Below are the code and all the weights of a small trained network. Each question names an input and a class and asks about switching units off, where a switched-off unit gives its printed mean instead of its output.

import numpy as np


def w(rows, s, z=0):
    codes = np.array(rows[::2]) - 128.0
    scale = np.full(codes.shape[1], s)
    scale[-1] = z or s
    return codes * scale


def f(y):
    return np.maximum(y, 0)


def log_softmax(a):
    a = a - a.max(-1, keepdims=True)
    return a - np.log(np.exp(a).sum(-1, keepdims=True))


def net(x, mask):
    res = np.array(x, float).reshape(1, 4) / 4 @ E
    y = f(res @ A[0][:, :-1].T + A[0][:, -1])
    res = res + np.where(mask, y, B[0][:, -1]) @ B[0][:, :-1]
    return log_softmax(res[-1] @ U[:, :-1].T + U[:, -1])


A, B = {}, {}
E = w([
[26,56,162,140,128,154,148],'x0',
[113,154,167,254,80,101,121],'x1',
[128,125,126,128,128,127,125],'x2',
[87,146,64,132,127,71,195],'x3',
],0.014)
A[0] = w([
[166,162,121,156,83,60,153,103],'neuron 0',
[143,139,87,46,168,103,158,32],'neuron 1',
[118,59,173,97,154,155,103,127],'neuron 2',
[189,159,122,98,144,123,89,68],'neuron 3',
[109,98,128,100,155,180,119,140],'neuron 4',
[155,134,113,126,112,147,131,150],'neuron 5',
[120,125,172,191,114,130,84,99],'neuron 6',
[194,181,98,116,146,141,90,182],'neuron 7',
[184,137,194,151,104,153,10,36],'neuron 8',
[100,151,177,173,59,147,108,12],'neuron 9',
[72,115,62,112,148,79,209,2],'neuron 10',
[142,127,86,77,159,154,153,116],'neuron 11',
[122,130,170,187,106,138,131,63],'neuron 12',
[71,101,151,144,130,138,159,150],'neuron 13',
[142,188,91,127,155,162,84,72],'neuron 14',
[114,69,145,96,153,181,97,137],'neuron 15',
[120,122,136,120,140,130,119,104],'neuron 16',
[139,210,86,164,78,35,136,103],'neuron 17',
[158,161,86,178,98,88,166,94],'neuron 18',
[80,68,136,149,101,113,167,26],'neuron 19',
],0.011,0.0096)
B[0] = w([
[124,189,198,137,193,135,85,202],'neuron 0',
[13,195,96,241,135,30,184,211],'neuron 1',
[189,127,175,84,170,167,93,212],'neuron 2',
[194,60,56,37,55,199,192,191],'neuron 3',
[189,131,159,103,177,178,69,197],'neuron 4',
[115,131,124,136,133,127,160,165],'neuron 5',
[145,96,72,122,80,125,198,218],'neuron 6',
[97,106,32,155,87,91,216,254],'neuron 7',
[42,174,65,222,91,23,200,235],'neuron 8',
[211,51,75,46,78,174,186,188],'neuron 9',
[235,55,59,67,63,188,218,206],'neuron 10',
[100,102,103,159,118,97,162,213],'neuron 11',
[151,100,82,108,98,138,162,191],'neuron 12',
[152,80,109,135,94,156,165,225],'neuron 13',
[166,86,132,74,103,179,132,165],'neuron 14',
[166,137,181,54,155,175,81,216],'neuron 15',
[127,117,133,137,140,136,122,135],'neuron 16',
[133,194,181,128,208,138,70,242],'neuron 17',
[112,166,181,145,199,140,72,200],'neuron 18',
[13,216,85,254,156,17,174,177],'neuron 19',
],0.0083,0.01)
U = w([
[178,66,107,91,81,180,156,248],'0',
[84,154,114,181,112,95,150,85],'1',
[146,151,195,112,177,168,3,8],'2',
],0.016,0.0013)

Each question gives the input, the list of numbers given to net, and the class t.
The units are the neurons (one row each of A and B). Each row of codes is followed by its name. A weight is (code - 128) times the scale printed after its matrix; where a second scale follows, it is the last column's (A, B and U).
mask holds one flag per neuron, in row order. A switched-off neuron (its flag False) gives its mean, the last column of its row in B, instead of its output. The means were averaged over made-up inputs and are rounded, as every weight is.
A unit's drop is (log p(t) with every unit on - log p(t) with that unit switched off) / (log p(t) with every unit on - log p(t) with every unit switched off).
The circuit of an input: a set's keep is (log p(t) with only the set's units on - log p(t) with every unit switched off) / (log p(t) with every unit on - log p(t) with every unit switched off). Starting from the 12 units with the biggest drops (on a tie, the unit counted first), units are removed one at a time, each time the one whose removal leaves the highest keep (on an exact tie, the one counted first), for as long as the keep stays at least 0.8.
circuit, biggest first: the units of the circuit, biggest drop first
top k neurons: the k neurons with the biggest drops, biggest first
drop of u: that unit's drop, to one decimal
input [-1,1,1,-5], class 1: top 3 neurons => (neuron 8; neuron 10; neuron 9)
input [6,7,1,-5], class 0: circuit, biggest first => (neuron 9)
input [4,8,3,0], class 0: top 2 neurons => (neuron 9; neuron 1)
input [5,6,8,-2], class 0: top 2 neurons => (neuron 9; neuron 1)
input [-4,1,-3,7], class 2: top 4 neurons => (neuron 17; neuron 8; neuron 18; neuron 0)
input [-6,1,7,-6], class 1: top 2 neurons => (neuron 8; neuron 10)
input [2,-3,-1,8], class 0: top 2 neurons => (neuron 10; neuron 8)
input [-6,1,-7,5], class 2: top 2 neurons => (neuron 17; neuron 8)
input [-4,1,5,-4], class 1: top 3 neurons => (neuron 8; neuron 10; neuron 9)
input [-4,5,-2,-8], class 1: drop of neuron 8 => 8.1
input [6,6,7,-5], class 0: drop of neuron 9 => 0.6
input [-7,4,2,-6], class 1: drop of neuron 8 => 4.4
